Below is a small trained network, with its code and all its weights. Each question gives an input and a class and asks what happens when units are switched off, that is, made to give their printed mean instead of their output.

import numpy as np


def w(rows, s, z=0):
    codes = np.array(rows[::2]) - 128.0
    scale = np.full(codes.shape[1], s)
    scale[-1] = z or s
    return codes * scale


def f(y):
    return np.maximum(y, 0)


def log_softmax(a):
    a = a - a.max(-1, keepdims=True)
    return a - np.log(np.exp(a).sum(-1, keepdims=True))


def net(x, mask):
    res = np.array(x, float).reshape(1, 8) / 4 @ E
    y = f(res @ A[0][:, :-1].T + A[0][:, -1])
    res = res + np.where(mask, y, B[0][:, -1]) @ B[0][:, :-1]
    return log_softmax(res[-1] @ U[:, :-1].T + U[:, -1])


A, B = {}, {}
E = w([
[172,210,223,82,52],'x0',
[1,161,221,184,90],'x1',
[158,149,61,145,150],'x2',
[117,53,113,91,99],'x3',
[133,146,229,68,243],'x4',
[69,124,88,201,224],'x5',
[15,202,151,19,140],'x6',
[189,124,117,123,73],'x7',
],0.0076)
A[0] = w([
[201,119,119,176,158,62],'neuron 1',
[189,114,84,175,117,90],'neuron 2',
[133,161,180,179,82,178],'neuron 3',
[109,160,171,107,159,141],'neuron 4',
[85,169,105,181,142,177],'neuron 5',
[195,97,99,174,123,168],'neuron 6',
[152,57,71,68,126,198],'neuron 7',
[129,147,91,90,146,125],'neuron 8',
[116,168,133,70,168,254],'neuron 9',
[117,129,73,115,79,111],'neuron 10',
[75,127,210,158,132,192],'neuron 11',
[89,140,215,139,39,183],'neuron 12',
[102,44,223,124,97,206],'neuron 13',
[44,105,133,212,181,174],'neuron 14',
[141,168,125,146,188,219],'neuron 15',
[53,177,83,104,112,220],'neuron 16',
[193,123,130,88,95,99],'neuron 17',
[172,143,122,205,156,91],'neuron 18',
[146,3,74,147,85,207],'neuron 19',
],0.013,0.0051)
B[0] = w([
[193,94,137,120,111,183],'neuron 1',
[145,90,114,146,134,196],'neuron 2',
[105,162,108,125,108,204],'neuron 3',
[164,140,122,156,146,194],'neuron 4',
[98,111,85,107,126,191],'neuron 5',
[174,85,78,125,111,212],'neuron 6',
[127,135,147,143,147,210],'neuron 7',
[149,133,140,103,111,158],'neuron 8',
[147,123,155,154,132,219],'neuron 9',
[153,111,109,127,133,173],'neuron 10',
[133,163,96,126,138,217],'neuron 11',
[123,169,149,95,118,246],'neuron 12',
[151,174,138,122,150,203],'neuron 13',
[85,117,82,85,145,231],'neuron 14',
[144,112,122,135,120,195],'neuron 15',
[179,89,95,96,124,209],'neuron 16',
[95,116,106,140,162,190],'neuron 17',
[136,100,123,108,111,178],'neuron 18',
[115,152,91,247,165,244],'neuron 19',
],0.015,0.013)
U = w([
[171,255,210,169,73,184],'0',
[99,164,167,38,215,233],'1',
[36,31,210,128,61,4],'2',
[219,46,129,35,59,137],'3',
[116,127,184,151,146,90],'4',
[147,56,223,158,174,29],'5',
[83,152,78,53,34,64],'6',
[116,70,30,198,209,176],'7',
],0.0079,0.0039)

Each question gives the input, the list of numbers given to net, and the class t.
The units are the neurons (one row each of A and B). Each row of codes is followed by its name. A weight is (code - 128) times the scale printed after its matrix; where a second scale follows, it is the last column's (A, B and U).
mask holds one flag per neuron, in row order. A switched-off neuron (its flag False) gives its mean, the last column of its row in B, instead of its output. The means were averaged over made-up inputs and are rounded, as every weight is.
A unit's drop is (log p(t) with every unit on - log p(t) with that unit switched off) / (log p(t) with every unit on - log p(t) with every unit switched off).
The circuit of an input: a set's keep is (log p(t) with only the set's units on - log p(t) with every unit switched off) / (log p(t) with every unit on - log p(t) with every unit switched off). Starting from the 12 units with the biggest drops (on a tie, the unit counted first), units are removed one at a time, each time the one whose removal leaves the highest keep (on an exact tie, the one counted first), for as long as the keep stays at least 0.8.
units of the circuit, in order: the units of the circuit, biggest drop first
most important unit: the unit with the biggest drop
top k neurons: the k neurons with the biggest drops, biggest first
drop when u is switched off: that unit's drop, to one decimal
input [-6,-6,-8,6,7,5,5,-1], class 1: units of the circuit, in order	neuron 19; neuron 6
input [1,7,-3,-8,0,5,2,-8], class 1: units of the circuit, in order	neuron 19
input [6,-7,0,8,-5,5,8,0], class 3: units of the circuit, in order	neuron 19; neuron 16
input [1,0,0,-4,-8,4,8,-3], class 3: units of the circuit, in order	neuron 16; neuron 19
input [7,-3,0,6,3,-5,0,4], class 0: units of the circuit, in order	neuron 14; neuron 16
input [2,-2,-3,-1,0,-7,-5,-6], class 0: units of the circuit, in order	neuron 14; neuron 16
input [4,0,-6,-1,-6,-5,0,-7], class 0: units of the circuit, in order	neuron 14; neuron 12
input [4,6,-4,-8,-8,-5,4,-6], class 6: top 3 neurons	neuron 16; neuron 19; neuron 5
input [-3,1,1,-5,0,-7,3,-5], class 0: units of the circuit, in order	neuron 14; neuron 6
input [-5,5,1,-5,8,3,4,6], class 1: top 4 neurons	neuron 19; neuron 6; neuron 2; neuron 17
input [-2,1,-4,2,2,-2,8,-1], class 1: top 4 neurons	neuron 19; neuron 6; neuron 16; neuron 1
input [7,5,-5,-3,-6,5,-2,6], class 6: top 2 neurons	neuron 19; neuron 9
input [6,-6,-1,6,3,8,2,-7], class 1: top 4 neurons	neuron 19; neuron 6; neuron 2; neuron 1
input [5,4,-3,-7,8,6,0,6], class 0: most important unit	neuron 4
input [4,0,0,0,4,-3,7,1], class 0: top 2 neurons	neuron 14; neuron 9
input [2,-4,-1,-1,-5,-2,7,3], class 3: drop when neuron 19 is switched off	0.6
input [0,7,8,-3,2,-6,-2,8], class 0: drop when neuron 14 is switched off	0.5
input [1,7,-2,6,2,-4,-7,-5], class 0: drop when neuron 18 is switched off	0.0
